Here is a tiny trained network, its code and every weight. The questions are about switching its units off for an input and a class, where a switched-off unit gives its printed mean instead of its output.

import numpy as np


def w(rows, s, z=0):
    codes = np.array(rows[::2]) - 128.0
    scale = np.full(codes.shape[1], s)
    scale[-1] = z or s
    return codes * scale


def norm(h):
    return h / np.sqrt((h * h).mean(-1, keepdims=True) + 1e-5)


def f(y):
    return y / 2 * (1 + np.tanh(0.7978845608 * (y + 0.044715 * y**3)))


def log_softmax(a):
    a = a - a.max(-1, keepdims=True)
    return a - np.log(np.exp(a).sum(-1, keepdims=True))


def net(x, mask):
    res = np.array(x, float).reshape(1, 8) / 4 @ E
    u = 0
    for l in range(2):
        y = f(norm(res) @ A[l][:, :-1].T + A[l][:, -1])
        res = res + np.where(mask[u : u + 10], y, B[l][:, -1]) @ B[l][:, :-1]
        u += 10
    return log_softmax(norm(res)[-1] @ U[:, :-1].T + U[:, -1])


A, B = {}, {}
E = w([
[142,103,103,97,93],'x0',
[224,70,161,146,131],'x1',
[110,80,86,57,149],'x2',
[116,144,146,155,158],'x3',
[122,119,123,115,144],'x4',
[139,118,116,112,106],'x5',
[97,126,254,30,102],'x6',
[96,145,153,140,195],'x7',
],0.0063)
A[0] = w([
[132,178,146,64,218,130],'0.n0',
[199,121,79,217,39,251],'0.n1',
[92,117,167,167,254,199],'0.n2',
[98,37,62,53,181,205],'0.n3',
[48,208,83,114,95,21],'0.n4',
[93,145,210,37,201,220],'0.n5',
[148,205,169,223,26,179],'0.n6',
[244,37,170,163,166,79],'0.n7',
[118,93,195,79,116,154],'0.n8',
[84,77,117,171,110,113],'0.n9',
],0.0062,0.0016)
B[0] = w([
[195,108,93,72,28,162],'0.n0',
[80,85,127,85,131,253],'0.n1',
[162,40,131,206,53,208],'0.n2',
[11,62,229,234,150,209],'0.n3',
[186,142,115,48,183,171],'0.n4',
[167,108,89,169,11,249],'0.n5',
[61,42,135,180,78,216],'0.n6',
[254,188,50,22,150,213],'0.n7',
[152,188,31,199,169,187],'0.n8',
[175,95,236,129,120,130],'0.n9',
],0.0042,0.0036)
A[1] = w([
[11,173,97,127,32,250],'1.n0',
[46,255,76,49,190,199],'1.n1',
[148,140,41,117,143,77],'1.n2',
[174,115,115,148,24,175],'1.n3',
[123,138,251,54,111,86],'1.n4',
[101,124,238,93,90,84],'1.n5',
[57,96,109,116,119,201],'1.n6',
[57,191,146,192,135,213],'1.n7',
[139,131,34,179,176,61],'1.n8',
[126,106,52,66,87,182],'1.n9',
],0.0072,0.0012)
B[1] = w([
[210,115,168,152,193,254],'1.n0',
[236,168,183,132,150,175],'1.n1',
[171,166,128,117,46,149],'1.n2',
[126,109,195,141,144,202],'1.n3',
[38,200,3,170,148,185],'1.n4',
[97,143,38,200,60,182],'1.n5',
[195,79,162,151,109,179],'1.n6',
[155,65,196,83,146,182],'1.n7',
[86,160,74,107,47,185],'1.n8',
[104,123,196,183,118,185],'1.n9',
],0.006,0.0052)
U = w([
[81,193,23,142,84,250],'0',
[167,78,145,146,145,151],'1',
[254,165,141,54,190,105],'2',
[155,75,133,149,130,55],'3',
[104,57,134,152,147,50],'4',
],0.0086,0.0021)

Each question gives the input, the list of numbers given to net, and the class t.
The units are the neurons (one row each of A and B). Each row of codes is followed by its name. A weight is (code - 128) times the scale printed after its matrix; where a second scale follows, it is the last column's (A, B and U).
mask holds one flag per neuron, layer by layer. A switched-off neuron (its flag False) gives its mean, the last column of its row in B, instead of its output. The means were averaged over made-up inputs and are rounded, as every weight is.
A unit's drop is (log p(t) with every unit on - log p(t) with that unit switched off) / (log p(t) with every unit on - log p(t) with every unit switched off).
The circuit of an input: a set's keep is (log p(t) with only the set's units on - log p(t) with every unit switched off) / (log p(t) with every unit on - log p(t) with every unit switched off). Starting from the 12 units with the biggest drops (on a tie, the unit counted first), units are removed one at a time, each time the one whose removal leaves the highest keep (on an exact tie, the one counted first), for as long as the keep stays at least 0.8.
units of the circuit, in order: the units of the circuit, biggest drop first
top k neurons: the k neurons with the biggest drops, biggest first
top k neurons in layer l: the k neurons of layer l with the biggest drops, biggest first
input [-5,3,-3,-3,0,1,4,-8], class 0: top 3 neurons in layer 0 : [0.n2 0.n5 0.n0]
input [2,2,-5,-2,1,-2,6,0], class 0: units of the circuit, in order : [1.n4]
input [5,2,5,-1,-5,8,7,6], class 0: units of the circuit, in order : [1.n4 1.n5]
input [-4,-7,-4,-2,-6,-4,-1,8], class 2: units of the circuit, in order : [0.n3 1.n1]
input [3,3,0,-4,3,-4,-7,2], class 0: units of the circuit, in order : [1.n8 1.n0]
input [5,3,1,-3,1,8,6,-7], class 0: top 2 neurons in layer 1 : [1.n4 1.n0]
input [4,-8,-2,8,1,-4,-6,1], class 2: units of the circuit, in order : [1.n1 1.n7 0.n5 0.n4]
input [5,-8,-5,-3,-2,-6,3,-6], class 2: units of the circuit, in order : [1.n0 0.n4]
input [-2,6,8,4,-8,-1,-8,5], class 0: top 2 neurons in layer 1 : [1.n8 1.n0]
input [-4,5,-7,-1,-7,0,8,6], class 0: units of the circuit, in order : [1.n4 1.n5]
input [4,-8,-7,7,1,-5,1,-1], class 2: units of the circuit, in order : [0.n4 1.n1]
input [3,-7,-6,-2,-7,0,1,-3], class 1: top 3 neurons in layer 0 : [0.n6 0.n7 0.n8]
input [-6,-8,6,-3,-5,-6,5,-7], class 2: units of the circuit, in order : [1.n1 1.n0]
input [-3,-5,-6,4,6,8,-4,-5], class 1: top 2 neurons in layer 0 : [0.n6 0.n7]
input [5,-8,7,5,5,-3,-4,8], class 2: units of the circuit, in order : [1.n1]
input [0,-6,-5,-5,-8,-2,-2,2], class 1: top 2 neurons : [0.n6 0.n7]
input [-6,7,-7,5,-6,3,8,5], class 0: top 2 neurons : [1.n4 1.n5]
input [-3,5,6,-5,5,-1,6,-2], class 0: top 2 neurons in layer 1 : [1.n4 1.n0]
input [4,-6,-7,-4,-1,8,8,4], class 0: top 2 neurons : [1.n4 1.n5]
input [0,7,2,-1,4,-6,-1,2], class 2: units of the circuit, in order : [0.n7]
input [3,-5,-6,-5,-8,1,0,-4], class 1: top 2 neurons : [1.n0 0.n6]
